132,-110,158,229,-460,197,-405
8,-606,449,-189,-92,-249,-330
|
8,-606,449,-189,-92,-249,-330

-304,101,-119,-36,-332,-182,-22,-27
-39,-239,180,154,-112,-169,107,-94
483,-273,-32,295,-111,-93,-4,80
236,-50,-236,-64,4,-381,59,257
47,-2,223,397,133,-22,-176,410
-201,-3,197,328,-204,-339,-21,254
169,173,166,-246,177,70,484,-92
386,-242,70,70,520,-70,-4,260
|
-39,-239,180,154,-112,-169,107,-94
236,-50,-236,-64,4,-381,59,257
-201,-3,197,328,-204,-339,-21,254
386,-242,70,70,520,-70,-4,260

-46,45,-195,56,25,-34,125
165,-261,117,37,221,127,-107
20,153,-8,-147,215,90,190
49,114,145,-114,86,99,124
-29,55,-137,2,-10,12,150
-454,-69,214,525,-42,247,173
160,240,609,-311,-292,-12,95
-121,-31,-92,229,-66,-9,271
-12,59,-179,-45,-1,-50,-57
-164,-205,205,161,280,230,-183
97,-124,-11,183,154,33,327
45,126,-17,-163,53,85,-100
|
165,-261,117,37,221,127,-107
49,114,145,-114,86,99,124
-454,-69,214,525,-42,247,173
-121,-31,-92,229,-66,-9,271
-164,-205,205,161,280,230,-183
45,126,-17,-163,53,85,-100

40,20,-45,-309,-273,125,95,-235
-442,182,91,-173,-288,101,-17,-226
402,367,101,-269,-266,304,39,24
512,-259,-56,-60,-69,-142,-35,-64
|
-442,182,91,-173,-288,101,-17,-226
512,-259,-56,-60,-69,-142,-35,-64

24,-197,-298,450,-198,-590,52,-145,218,47,6,50,151,161
-327,-355,-428,186,-308,184,95,-217,-179,-58,-4,191,-40,147
-188,107,-354,391,-464,269,-22,-249,-175,232,132,209,-235,-118
-37,-47,-11,285,-465,-293,-330,-387,3,113,-364,-162,273,164
89,399,98,258,-44,174,-184,159,-46,144,45,44,-236,77
18,206,66,321,-88,-9,101,53,-21,11,82,104,-33,-568
|
-327,-355,-428,186,-308,184,95,-217,-179,-58,-4,191,-40,147
-37,-47,-11,285,-465,-293,-330,-387,3,113,-364,-162,273,164
18,206,66,321,-88,-9,101,53,-21,11,82,104,-33,-568

32,42,40,-98,-47
292,-91,352,-281,-82
-246,-194,-476,117,195
128,125,101,-513,-274
300,-193,493,-137,-60
95,-138,137,-199,20
-166,-55,-121,401,193
|
292,-91,352,-281,-82
128,125,101,-513,-274
95,-138,137,-199,20

541,-196
316,-285
-514,64
-58,-195
326,152
|
316,-285
-58,-195

86,501,-192,621,-329,171
-293,342,-488,409,54,-81
-509,-4,185,20,-525,-184
417,-395,-184,260,-319,108
-683,222,373,144,35,-74
-369,-686,-75,-82,82,-226
291,-113,43,524,479,321
416,-544,-371,371,188,93
219,-554,449,110,-419,183
-558,-314,-280,-13,-495,-381
-548,257,-226,402,466,-65
|
-293,342,-488,409,54,-81
417,-395,-184,260,-319,108
-369,-686,-75,-82,82,-226
416,-544,-371,371,188,93
-558,-314,-280,-13,-495,-381
